Below are the code and all the weights of a small trained network. Each question names an input and a target symbol and asks about switching units off, where a switched-off unit gives its printed mean instead of its output.

import numpy as np


def w(rows, s, z=0):
    codes = np.array(rows[::2]) - 128.0
    scale = np.full(codes.shape[1], s)
    scale[-1] = z or s
    return codes * scale


def f(y):
    return y / 2 * (1 + np.tanh(0.7978845608 * (y + 0.044715 * y**3)))


def softmax(a):
    e = np.exp(a - a.max(-1, keepdims=True))
    return e / e.sum(-1, keepdims=True)


def log_softmax(a):
    a = a - a.max(-1, keepdims=True)
    return a - np.log(np.exp(a).sum(-1, keepdims=True))


def net(x, mask):
    ids = ['αγδεζμξφψω'.index(c) for c in x.split()]
    T = len(ids)
    res = E[ids] + P[:T]
    u = 0
    for l in range(2):
        r = res
        for j in range(2):
            rows = slice(4 * j, 4 * j + 4)
            q, k, v = (r @ M[l][rows].T for M in (Q, K, V))
            z = softmax(np.where(np.tri(T) > 0, q @ k.T / 4**0.5, -1e9)) @ v
            o = O[l][rows]
            res = res + np.where(mask[u + j], z, o[:, -1]) @ o[:, :-1]
        u += 2
        y = f(res @ A[l][:, :-1].T + A[l][:, -1])
        res = res + np.where(mask[u : u + 12], y, B[l][:, -1]) @ B[l][:, :-1]
        u += 12
    return log_softmax(res[-1] @ U[:, :-1].T + U[:, -1])


Q, K, V, O, A, B = {}, {}, {}, {}, {}, {}
E = w([
[70,168,100,125,56],'α',
[122,21,140,156,114],'γ',
[220,82,155,177,59],'δ',
[144,53,60,189,48],'ε',
[131,42,155,188,177],'ζ',
[154,131,134,143,253],'μ',
[186,54,129,68,50],'ξ',
[74,118,124,37,96],'φ',
[42,169,70,181,173],'ψ',
[175,119,198,3,210],'ω',
],0.014)
P = w([
[153,98,19,88,135],'0',
[157,99,133,116,155],'1',
[157,109,76,67,191],'2',
[132,136,156,90,168],'3',
[138,133,104,81,190],'4',
[150,166,176,108,137],'5',
[143,172,168,114,146],'6',
[132,178,144,86,177],'7',
[142,208,252,136,128],'8',
[134,207,243,120,129],'9',
[145,122,167,83,173],'10',
],0.0035)
Q[0] = w([
[131,103,157,251,134],'0.h1',
[32,67,65,58,150],'0.h1',
[179,38,64,50,136],'0.h1',
[162,172,2,219,106],'0.h1',
[62,181,118,161,220],'0.h2',
[61,133,134,15,133],'0.h2',
[87,105,71,183,192],'0.h2',
[28,97,53,82,146],'0.h2',
],0.0063)
K[0] = w([
[152,78,128,146,124],'0.h1',
[138,195,84,2,89],'0.h1',
[119,158,105,15,136],'0.h1',
[91,124,92,174,130],'0.h1',
[115,137,84,168,152],'0.h2',
[81,106,115,95,106],'0.h2',
[95,171,16,170,165],'0.h2',
[7,156,129,81,188],'0.h2',
],0.0092)
V[0] = w([
[116,74,74,63,168],'0.h1',
[154,58,121,161,125],'0.h1',
[113,120,144,40,126],'0.h1',
[126,189,83,113,72],'0.h1',
[110,86,108,116,152],'0.h2',
[255,170,151,156,102],'0.h2',
[183,125,139,41,109],'0.h2',
[70,158,104,126,213],'0.h2',
],0.0076)
O[0] = w([
[132,112,221,160,115,255],'0.h1',
[108,61,73,156,128,165],'0.h1',
[141,157,189,132,86,219],'0.h1',
[104,197,122,106,94,64],'0.h1',
[108,95,254,161,104,178],'0.h2',
[177,57,58,144,185,94],'0.h2',
[177,104,148,83,77,190],'0.h2',
[152,183,148,195,96,109],'0.h2',
],0.0064,0.0032)
A[0] = w([
[103,137,142,201,241,179],'0.n1',
[97,13,154,55,82,221],'0.n2',
[91,208,51,210,178,16],'0.n3',
[41,182,59,179,65,105],'0.n4',
[236,196,172,85,254,110],'0.n5',
[54,71,157,66,84,229],'0.n6',
[177,137,33,87,100,67],'0.n7',
[193,114,122,65,154,154],'0.n8',
[104,119,14,178,84,240],'0.n9',
[139,136,153,220,226,149],'0.n10',
[173,71,164,138,188,254],'0.n11',
[192,146,106,160,37,148],'0.n12',
],0.0071,0.002)
B[0] = w([
[163,167,31,131,157,181],'0.n1',
[159,159,125,218,57,255],'0.n2',
[111,86,128,216,102,144],'0.n3',
[58,79,102,83,230,152],'0.n4',
[38,80,139,34,180,191],'0.n5',
[120,177,124,141,73,208],'0.n6',
[205,109,132,95,230,126],'0.n7',
[117,6,165,199,174,170],'0.n8',
[30,112,254,107,231,153],'0.n9',
[214,158,46,105,178,180],'0.n10',
[143,100,67,178,153,222],'0.n11',
[130,6,125,23,145,145],'0.n12',
],0.0051,0.0069)
Q[1] = w([
[219,45,90,255,181],'1.h1',
[171,252,121,17,203],'1.h1',
[149,164,77,46,46],'1.h1',
[43,214,69,81,204],'1.h1',
[125,110,171,83,211],'1.h2',
[140,166,169,82,168],'1.h2',
[134,47,210,166,128],'1.h2',
[212,190,110,35,70],'1.h2',
],0.0039)
K[1] = w([
[84,136,176,97,113],'1.h1',
[28,89,146,189,75],'1.h1',
[90,110,146,157,177],'1.h1',
[174,108,131,111,126],'1.h1',
[145,123,3,127,163],'1.h2',
[134,135,179,178,127],'1.h2',
[88,211,97,145,62],'1.h2',
[39,64,116,196,170],'1.h2',
],0.0066)
V[1] = w([
[222,238,2,67,50],'1.h1',
[29,132,156,156,84],'1.h1',
[44,116,158,129,221],'1.h1',
[143,209,38,244,136],'1.h1',
[45,22,156,203,62],'1.h2',
[141,136,80,153,23],'1.h2',
[56,161,210,80,126],'1.h2',
[93,27,174,8,81],'1.h2',
],0.0064)
O[1] = w([
[252,195,72,50,121,2],'1.h1',
[127,162,244,176,195,111],'1.h1',
[79,103,93,162,78,155],'1.h1',
[132,212,58,196,97,98],'1.h1',
[134,120,200,202,99,220],'1.h2',
[213,234,123,152,16,125],'1.h2',
[87,177,160,51,253,81],'1.h2',
[163,101,182,46,67,150],'1.h2',
],0.0049,0.0056)
A[1] = w([
[55,154,117,76,77,197],'1.n1',
[206,69,65,125,104,113],'1.n2',
[87,63,127,170,179,137],'1.n3',
[130,120,120,82,253,137],'1.n4',
[17,195,101,101,30,244],'1.n5',
[205,189,57,89,102,2],'1.n6',
[152,166,141,188,58,165],'1.n7',
[111,91,161,230,127,178],'1.n8',
[94,123,79,107,199,101],'1.n9',
[109,82,155,51,209,112],'1.n10',
[166,92,119,142,126,54],'1.n11',
[74,124,148,80,166,119],'1.n12',
],0.0068,0.0043)
B[1] = w([
[151,86,128,52,226,172],'1.n1',
[143,75,125,151,218,183],'1.n2',
[96,165,99,146,129,226],'1.n3',
[165,137,106,115,7,191],'1.n4',
[207,122,109,89,255,220],'1.n5',
[17,63,145,167,55,120],'1.n6',
[203,172,115,158,105,196],'1.n7',
[104,193,142,129,196,254],'1.n8',
[121,83,182,97,22,162],'1.n9',
[101,183,66,139,24,182],'1.n10',
[17,51,74,108,193,142],'1.n11',
[55,75,71,111,98,152],'1.n12',
],0.0049,0.0083)
U = w([
[106,108,119,71,246,65],'α',
[121,192,180,255,77,56],'γ',
[149,58,68,135,188,74],'δ',
[51,94,172,148,122,165],'ε',
[141,185,115,211,210,158],'ζ',
[134,132,17,143,118,197],'μ',
[208,92,112,168,58,63],'ξ',
[221,182,156,100,158,254],'φ',
[48,200,132,194,167,67],'ψ',
[43,82,162,98,116,18],'ω',
],0.0061,0.0046)

Each question gives the input, a string of symbols that net reads in full, and the target symbol t.
The units are the heads (4 rows each of Q, K, V and O) and the neurons (one row each of A and B). Each row of codes is followed by its name. A weight is (code - 128) times the scale printed after its matrix; where a second scale follows, it is the last column's (O, A, B and U).
mask holds one flag per unit, layer by layer, with each layer's heads first. A switched-off unit (its flag False) gives its mean, the last column of its rows in O or B, instead of its output. The means were averaged over made-up inputs and are rounded, as every weight is.
A unit's drop is (log p(t) with every unit on - log p(t) with that unit switched off) / (log p(t) with every unit on - log p(t) with every unit switched off).
unit that matters most: the unit with the biggest drop
k most important neurons: the k neurons with the biggest drops, biggest first
k most important neurons of layer l: the k neurons of layer l with the biggest drops, biggest first
which heads matter: for each layer, one digit per head in row order, 1 if its drop is at least 0.15 and else 0, layers parted by /
drop when u is switched off: that unit's drop, to one decimal
input α μ δ, target δ: which heads matter => 01 / 00
input μ ω ω, target ε: 2 most important neurons => [0.n5, 0.n8]
input φ φ ψ α φ δ φ γ φ γ, target φ: which heads matter => 10 / 11
input ψ γ δ, target ζ: 2 most important neurons => [1.n8, 0.n5]
input φ α ζ α, target φ: which heads matter => 00 / 10
input ω γ ω ξ ω, target ω: which heads matter => 00 / 10
input ω ψ ω ω ω ζ ε, target ε: unit that matters most => 1.h1
input φ γ α, target φ: which heads matter => 00 / 01
input ε μ ζ γ ε ξ γ, target γ: which heads matter => 00 / 01
input γ ζ γ ω, target ε: which heads matter => 00 / 00
input ξ ξ γ, target ξ: which heads matter => 01 / 11
input ω ε α γ ω μ ψ ξ α ε, target ε: 2 most important neurons => [0.n9, 0.n12]
input μ ω φ ξ μ ω δ φ ξ α μ, target μ: which heads matter => 00 / 01
input ε ε γ ω ω φ ω ω ξ, target ε: which heads matter => 10 / 10
input α ω ψ γ ε γ φ α, target α: unit that matters most => 1.n5
input α ξ ω γ ω, target ω: which heads matter => 00 / 00
input ψ φ δ ω α, target α: 2 most important neurons => [1.n5, 1.n1]
input φ α φ ξ, target φ: which heads matter => 10 / 11
input α α α ε μ, target μ: 2 most important neurons of layer 1 => [1.n4, 1.n10]
input μ μ ξ α γ ω φ γ γ γ, target γ: unit that matters most => 0.n5
input ψ ξ ψ α ζ ξ γ φ γ φ, target φ: 2 most important neurons => [1.n5, 0.n5]
input γ φ μ ξ ξ ζ δ μ ξ, target ξ: 2 most important neurons of layer 0 => [0.n2, 0.n9]
input δ μ ξ ψ ξ δ μ δ, target δ: drop when 0.h2 is switched off => 0.7
input ζ ψ μ γ, target ζ: drop when 1.h2 is switched off => 0.2
input φ φ φ ζ, target φ: drop when 1.h1 is switched off => 0.4
